Below is a small trained network, with its code and all its weights. Each question gives an input and a target symbol and asks what happens when units are switched off, that is, made to give their printed mean instead of their output.

import numpy as np


def w(rows, s, z=0):
    codes = np.array(rows[::2]) - 128.0
    scale = np.full(codes.shape[1], s)
    scale[-1] = z or s
    return codes * scale


def f(y):
    return np.maximum(y, 0)


def softmax(a):
    e = np.exp(a - a.max(-1, keepdims=True))
    return e / e.sum(-1, keepdims=True)


def log_softmax(a):
    a = a - a.max(-1, keepdims=True)
    return a - np.log(np.exp(a).sum(-1, keepdims=True))


def net(x, mask):
    ids = ['Ωβηλμξτ'.index(c) for c in x.split()]
    T = len(ids)
    res = E[ids] + P[:T]
    u = 0
    for l in range(2):
        q, k, v = (res @ M[l].T for M in (Q, K, V))
        z = softmax(np.where(np.tri(T) > 0, q @ k.T / 3**0.5, -1e9)) @ v
        res = res + np.where(mask[u], z, O[l][:, -1]) @ O[l][:, :-1]
        u += 1
        y = f(res @ A[l][:, :-1].T + A[l][:, -1])
        res = res + np.where(mask[u : u + 12], y, B[l][:, -1]) @ B[l][:, :-1]
        u += 12
    return log_softmax(res[-1] @ U[:, :-1].T + U[:, -1])


Q, K, V, O, A, B = {}, {}, {}, {}, {}, {}
E = w([
[169,17,162,247],'Ω',
[96,86,45,152],'β',
[87,244,119,232],'η',
[138,168,109,109],'λ',
[71,177,235,158],'μ',
[140,211,79,138],'ξ',
[141,134,133,88],'τ',
],0.014)
P = w([
[233,173,161,93],'0',
[253,86,96,95],'1',
[162,50,99,109],'2',
[105,62,96,133],'3',
[82,74,137,146],'4',
[61,93,144,133],'5',
[44,97,167,151],'6',
[28,102,176,150],'7',
],0.0079)
Q[0] = w([
[44,121,119,78],'L0H1',
[187,196,61,176],'L0H1',
[163,254,155,97],'L0H1',
],0.0079)
K[0] = w([
[194,2,122,185],'L0H1',
[180,192,107,132],'L0H1',
[73,170,106,110],'L0H1',
],0.0079)
V[0] = w([
[129,167,50,228],'L0H1',
[9,231,71,59],'L0H1',
[2,92,235,226],'L0H1',
],0.0048)
O[0] = w([
[26,27,165,182,187],'L0H1',
[162,2,175,12,3],'L0H1',
[87,86,10,152,155],'L0H1',
],0.0084,0.0046)
A[0] = w([
[112,181,153,57,196],'L0N1',
[112,121,180,132,181],'L0N2',
[121,80,10,115,216],'L0N3',
[145,186,52,162,129],'L0N4',
[110,185,147,127,79],'L0N5',
[192,3,160,101,2],'L0N6',
[77,59,88,109,94],'L0N7',
[64,110,71,122,120],'L0N8',
[144,47,164,114,181],'L0N9',
[157,142,185,201,43],'L0N10',
[92,164,72,144,51],'L0N11',
[129,194,115,136,60],'L0N12',
],0.012,0.0045)
B[0] = w([
[111,160,41,203,161],'L0N1',
[116,165,67,143,183],'L0N2',
[130,199,242,116,223],'L0N3',
[141,106,179,115,255],'L0N4',
[115,138,180,101,169],'L0N5',
[6,2,131,51,158],'L0N6',
[159,121,137,145,164],'L0N7',
[128,98,47,128,213],'L0N8',
[131,214,210,187,173],'L0N9',
[145,84,129,99,248],'L0N10',
[144,58,144,96,211],'L0N11',
[202,126,232,48,171],'L0N12',
],0.0077,0.0066)
Q[1] = w([
[151,221,151,135],'L1H1',
[208,255,204,144],'L1H1',
[175,194,158,233],'L1H1',
],0.008)
K[1] = w([
[139,10,105,213],'L1H1',
[230,32,101,255],'L1H1',
[68,72,56,227],'L1H1',
],0.0096)
V[1] = w([
[195,7,54,95],'L1H1',
[44,43,157,116],'L1H1',
[70,85,64,255],'L1H1',
],0.0047)
O[1] = w([
[30,150,37,207,17],'L1H1',
[1,146,177,135,148],'L1H1',
[143,189,134,183,254],'L1H1',
],0.0084,0.0026)
A[1] = w([
[172,197,96,168,109],'L1N1',
[194,94,203,137,1],'L1N2',
[204,131,83,143,74],'L1N3',
[95,126,112,47,113],'L1N4',
[48,145,131,184,136],'L1N5',
[94,14,57,163,65],'L1N6',
[82,166,133,181,27],'L1N7',
[75,92,146,54,233],'L1N8',
[177,134,153,1,48],'L1N9',
[110,183,134,118,126],'L1N10',
[162,119,26,55,154],'L1N11',
[79,201,185,153,147],'L1N12',
],0.0098,0.0031)
B[1] = w([
[106,91,90,172,171],'L1N1',
[79,144,118,49,209],'L1N2',
[116,96,140,160,157],'L1N3',
[168,109,160,118,130],'L1N4',
[110,67,120,158,251],'L1N5',
[74,172,80,76,175],'L1N6',
[150,143,145,108,197],'L1N7',
[152,166,112,254,166],'L1N8',
[99,137,149,76,163],'L1N9',
[108,85,117,91,156],'L1N10',
[109,191,148,142,144],'L1N11',
[188,90,122,92,254],'L1N12',
],0.0096,0.0073)
U = w([
[212,94,94,185,254],'Ω',
[178,2,47,64,9],'β',
[139,176,254,95,206],'η',
[38,133,136,119,25],'λ',
[95,91,96,87,18],'μ',
[76,94,98,86,52],'ξ',
[75,100,43,107,157],'τ',
],0.0094,0.0039)

Each question gives the input, a string of symbols that net reads in full, and the target symbol t.
The units are the heads (3 rows each of Q, K, V and O) and the neurons (one row each of A and B). Each row of codes is followed by its name. A weight is (code - 128) times the scale printed after its matrix; where a second scale follows, it is the last column's (O, A, B and U).
mask holds one flag per unit, layer by layer, with each layer's heads first. A switched-off unit (its flag False) gives its mean, the last column of its rows in O or B, instead of its output. The means were averaged over made-up inputs and are rounded, as every weight is.
A unit's drop is (log p(t) with every unit on - log p(t) with that unit switched off) / (log p(t) with every unit on - log p(t) with every unit switched off).
The circuit of an input: a set's keep is (log p(t) with only the set's units on - log p(t) with every unit switched off) / (log p(t) with every unit on - log p(t) with every unit switched off). Starting from the 12 units with the biggest drops (on a tie, the unit counted first), units are removed one at a time, each time the one whose removal leaves the highest keep (on an exact tie, the one counted first), for as long as the keep stays at least 0.8.
units of the circuit, in order: the units of the circuit, biggest drop first
top k neurons: the k neurons with the biggest drops, biggest first
k most important neurons of layer l: the k neurons of layer l with the biggest drops, biggest first
drop of u: that unit's drop, to one decimal
input Ω τ Ω τ λ τ λ, target Ω: top neuron	(L1N2)
input η β τ Ω ξ Ω η, target Ω: units of the circuit, in order	(L1N2, L1N12)
input Ω μ μ, target Ω: units of the circuit, in order	(L0N3, L1H1, L0H1)
input Ω τ λ, target Ω: top 3 neurons	(L0N3, L0N10, L1N2)
input τ η Ω Ω Ω η Ω, target τ: top 2 neurons	(L1N6, L0N10)
input Ω β Ω ξ, target η: 3 most important neurons of layer 0	(L0N12, L0N4, L0N3)
input Ω β β, target Ω: units of the circuit, in order	(L0H1, L1N2)
input η η τ, target η: top 2 neurons	(L0N9, L0N8)
input Ω Ω ξ τ τ, target Ω: units of the circuit, in order	(L1H1, L0H1)
input η Ω η η Ω Ω τ β, target Ω: top 2 neurons	(L0N3, L0N8)
input ξ μ λ, target η: top 3 neurons	(L0N8, L1N5, L1N9)
input λ λ τ, target η: 4 most important neurons of layer 1	(L1N5, L1N11, L1N9, L1N12)
input ξ β η η Ω Ω η ξ, target Ω: top 3 neurons	(L1N2, L1N8, L1N6)
input τ β ξ μ Ω, target η: units of the circuit, in order	(L0N9)
input η λ ξ, target η: 2 most important neurons of layer 0	(L0N8, L0N2)
input η η β Ω, target λ: 2 most important neurons of layer 1	(L1N6, L1N2)
input Ω η τ, target Ω: 2 most important neurons of layer 0	(L0N6, L0N10)
input η η Ω, target λ: 2 most important neurons of layer 0	(L0N6, L0N9)
input Ω η β λ ξ Ω η, target Ω: 2 most important neurons of layer 1	(L1N2, L1N6)
input η μ Ω λ, target η: units of the circuit, in order	(L0N3)
input η ξ μ ξ μ β, target η: drop of L0N9	0.1
input Ω ξ μ, target Ω: drop of L0N7	0.0
input μ λ Ω, target η: drop of L0N9	0.7
input η Ω Ω Ω η λ Ω, target τ: drop of L0N10	0.3
